grid = ((124, 152, 132, 113, 117, 136, 127, 127, 129, 120, 135, 139, 114), (126, 121, 115, 156, 121, 135, 121, 129, 132, 149, 121, 133, 120), (145, 134, 109, 131, 116, 140, 121, 139, 112, 132, 130, 133, 125), (122, 122, 110, 133, 113, 144, 124, 133, 127, 124, 108, 132, 119), (124, 113, 118, 131, 126, 134, 122, 137, 138, 151, 136, 153, 131), (125, 144, 120, 109, 117, 139, 125, 130, 129, 116, 133, 139, 115), (127, 124, 112, 114, 118, 143, 128, 137, 136, 129, 145, 145, 131), (135, 133, 112, 145, 118, 142, 122, 125, 131, 127, 117, 131, 114), (149, 150, 126, 134, 136, 123, 120, 126, 125, 138, 137, 137, 116), (117, 131, 133, 136, 111, 126, 146, 131, 125, 132, 130, 139, 119))
Indices start at 0.
(0, 0) -> 124
(5, 7) -> 130
(0, 10) -> 135
(5, 5) -> 139
(5, 10) -> 133
(8, 7) -> 126
(6, 6) -> 128
(5, 1) -> 144
(0, 1) -> 152
(4, 8) -> 138
(9, 7) -> 131
(1, 7) -> 129
(7, 10) -> 117
(7, 8) -> 131
(1, 12) -> 120
(6, 10) -> 145
(1, 0) -> 126
(7, 1) -> 133
(8, 1) -> 150
(4, 3) -> 131
(2, 8) -> 112
(0, 11) -> 139
(4, 5) -> 134
(9, 9) -> 132
(3, 8) -> 127
(5, 4) -> 117
(4, 0) -> 124
(9, 1) -> 131
(6, 9) -> 129
(5, 8) -> 129
(4, 6) -> 122
(3, 2) -> 110
(8, 6) -> 120
(6, 5) -> 143
(3, 6) -> 124

X = [121 134 113 109 124 120 139 124 122 152 112 115]
X[0]	121
X[1]	134
X[2]	113

a =
[[128 128 128 128 128 128 128 128 128 128 128 128 149 154]
 [128 128 128 128 128 128 128 152 154 154 154 154 155 154]
 [128 128 128 128 128 128 128 128 128 127 129 128 128 149]
 [128 129 152 155 154 154 154 155 154 154 154 154 154 154]
 [128 128 128 128 128 128 128 128 128 128 128 128 128 150]
 [128 128 128 128 128 128 128 128 128 128 148 154 154 154]
 [128 128 128 128 128 128 128 128 128 128 141 154 154 154]
 [128 145 154 154 154 155 154 154 155 154 154 154 154 154]
 [128 128 128 128 128 128 128 128 128 127 128 128 152 154]
 [128 128 128 128 129 150 154 154 154 154 153 154 154 154]
 [128 128 128 128 128 128 128 128 129 128 128 138 154 154]
 [128 128 128 128 128 128 128 128 128 128 128 151 154 154]
 [128 128 128 128 151 154 154 154 154 154 154 154 154 155]]
a[0,0] -> 128
a[5,10] -> 148
a[12,10] -> 154
a[7] -> [128, 145, 154, 154, 154, 155, 154, 154, 155, 154, 154, 154, 154, 154]
a[7,8] -> 155
a[6,11] -> 154
a[3] -> [128, 129, 152, 155, 154, 154, 154, 155, 154, 154, 154, 154, 154, 154]
a[:, 8] -> [128, 154, 128, 154, 128, 128, 128, 155, 128, 154, 129, 128, 154]
a[12,5] -> 154
a[1,8] -> 154
a[0,9] -> 128
a[11,9] -> 128
a[10] -> [128, 128, 128, 128, 128, 128, 128, 128, 129, 128, 128, 138, 154, 154]
a[10,9] -> 128
a[2,7] -> 128
a[3,2] -> 152
a[9,5] -> 150
a[:, 0] -> [128, 128, 128, 128, 128, 128, 128, 128, 128, 128, 128, 128, 128]
a[10,13] -> 154
a[2,6] -> 128
a[7,13] -> 154
a[8,0] -> 128
a[12,4] -> 151
a[10,6] -> 128
a[7,7] -> 154
a[:, 3] -> [128, 128, 128, 155, 128, 128, 128, 154, 128, 128, 128, 128, 128]
a[2,11] -> 128
a[9,4] -> 129
a[5,11] -> 154
a[4,8] -> 128
a[3,1] -> 129
a[11,5] -> 128
a[0] -> [128, 128, 128, 128, 128, 128, 128, 128, 128, 128, 128, 128, 149, 154]
a[6,5] -> 128
a[10,3] -> 128
a[3,5] -> 154
a[0,3] -> 128

M =
[[126 128 128 127 127 128 126 127 127 127 128 127 126]
 [128 128 128 128 128 128 128 128 128 128 128 128 128]
 [128 124 125 126 127 124 127 125 128 126 126 127 127]
 [129 120 121 125 126 120 126 123 126 122 121 125 126]
 [136 101 102 145 147 115 139 136 110 110 101 138 149]
 [127 119 120 121 123 118 119 115 125 117 117 118 122]
 [120 128 126 136 134 135 131 139 116 126 125 133 134]]
Indices start at 0.
row 0 col 0 -> 126
row 4 col 8 -> 110
row 5 col 9 -> 117
row 4 col 10 -> 101
row 1 col 2 -> 128
row 2 col 12 -> 127
row 0 col 12 -> 126
row 2 col 1 -> 124
row 5 col 1 -> 119
row 0 col 2 -> 128
row 0 col 8 -> 127
row 3 col 4 -> 126
row 0 col 5 -> 128
row 6 col 4 -> 134
row 1 col 11 -> 128
row 2 col 3 -> 126
row 4 col 4 -> 147
row 5 col 4 -> 123
row 5 col 11 -> 118
row 2 col 0 -> 128
row 1 col 8 -> 128
row 2 col 8 -> 128
row 6 col 12 -> 134
row 0 col 11 -> 127
row 6 col 7 -> 139
row 2 col 6 -> 127
row 0 col 6 -> 126
row 0 col 7 -> 127
row 2 col 10 -> 126

W =
128	128	121	133	129	126	122	125	129
126	130	129	133	152	125	134	128	129
125	134	129	124	125	125	126	128	132
Indices start at 0.
(0, 0) => 128
(0, 4) => 129
(0, 3) => 133
(0, 7) => 125
(1, 6) => 134
(1, 8) => 129
(2, 6) => 126
(1, 7) => 128

m =
[[104 129 117 115 125 152 113 139 150 152 128]
 [152 128 139 141 130 104 144 116 106 104 127]
 [132 147 139 139 108 124 140 118 120 124 108]
 [134 133 144 144 123 122 145 133 126 122 123]
 [138 136 147 147 120 118 148 129 121 118 120]
 [122 111 113 113 145 133 113 134 135 134 145]
 [105 130 119 117 125 151 115 139 149 151 127]
 [140 144 147 148 112 116 149 121 116 116 111]
 [125 124 136 136 131 131 135 141 136 131 132]
 [107 128 121 120 126 149 117 141 148 149 128]
 [107 132 120 119 122 149 116 136 147 149 124]
 [129 109 122 121 147 127 121 137 132 127 147]]
m[0, 0]: 104
m[5, 6]: 113
m[2, 8]: 120
m[:, 9]: [152, 104, 124, 122, 118, 134, 151, 116, 131, 149, 149, 127]
m[3, 0]: 134
m[7, 6]: 149
m[:, 6]: [113, 144, 140, 145, 148, 113, 115, 149, 135, 117, 116, 121]
m[:, 10]: [128, 127, 108, 123, 120, 145, 127, 111, 132, 128, 124, 147]
m[6, 4]: 125
m[7, 2]: 147
m[6]: [105, 130, 119, 117, 125, 151, 115, 139, 149, 151, 127]
m[11, 1]: 109
m[10, 4]: 122
m[1, 5]: 104
m[3, 10]: 123
m[2, 0]: 132
m[:, 0]: [104, 152, 132, 134, 138, 122, 105, 140, 125, 107, 107, 129]
m[10, 5]: 149
m[0]: [104, 129, 117, 115, 125, 152, 113, 139, 150, 152, 128]
m[6, 1]: 130
m[3]: [134, 133, 144, 144, 123, 122, 145, 133, 126, 122, 123]
m[9, 0]: 107
m[2]: [132, 147, 139, 139, 108, 124, 140, 118, 120, 124, 108]
m[4, 7]: 129
m[11, 4]: 147
m[7, 9]: 116
m[11, 3]: 121
m[7, 8]: 116
m[10, 8]: 147
m[9, 2]: 121
m[5, 2]: 113
m[6, 6]: 115
m[3, 3]: 144
m[2, 3]: 139
m[2, 5]: 124

data = 118,125,114,127,155,132
data[0]	118
data[5]	132
data[4]	155

B =
[[145 158 143 143 146 158]
 [147 105 148 147 146 105]]
B[0][-6] => 145
B[-2][5] => 158
B[1][5] => 105
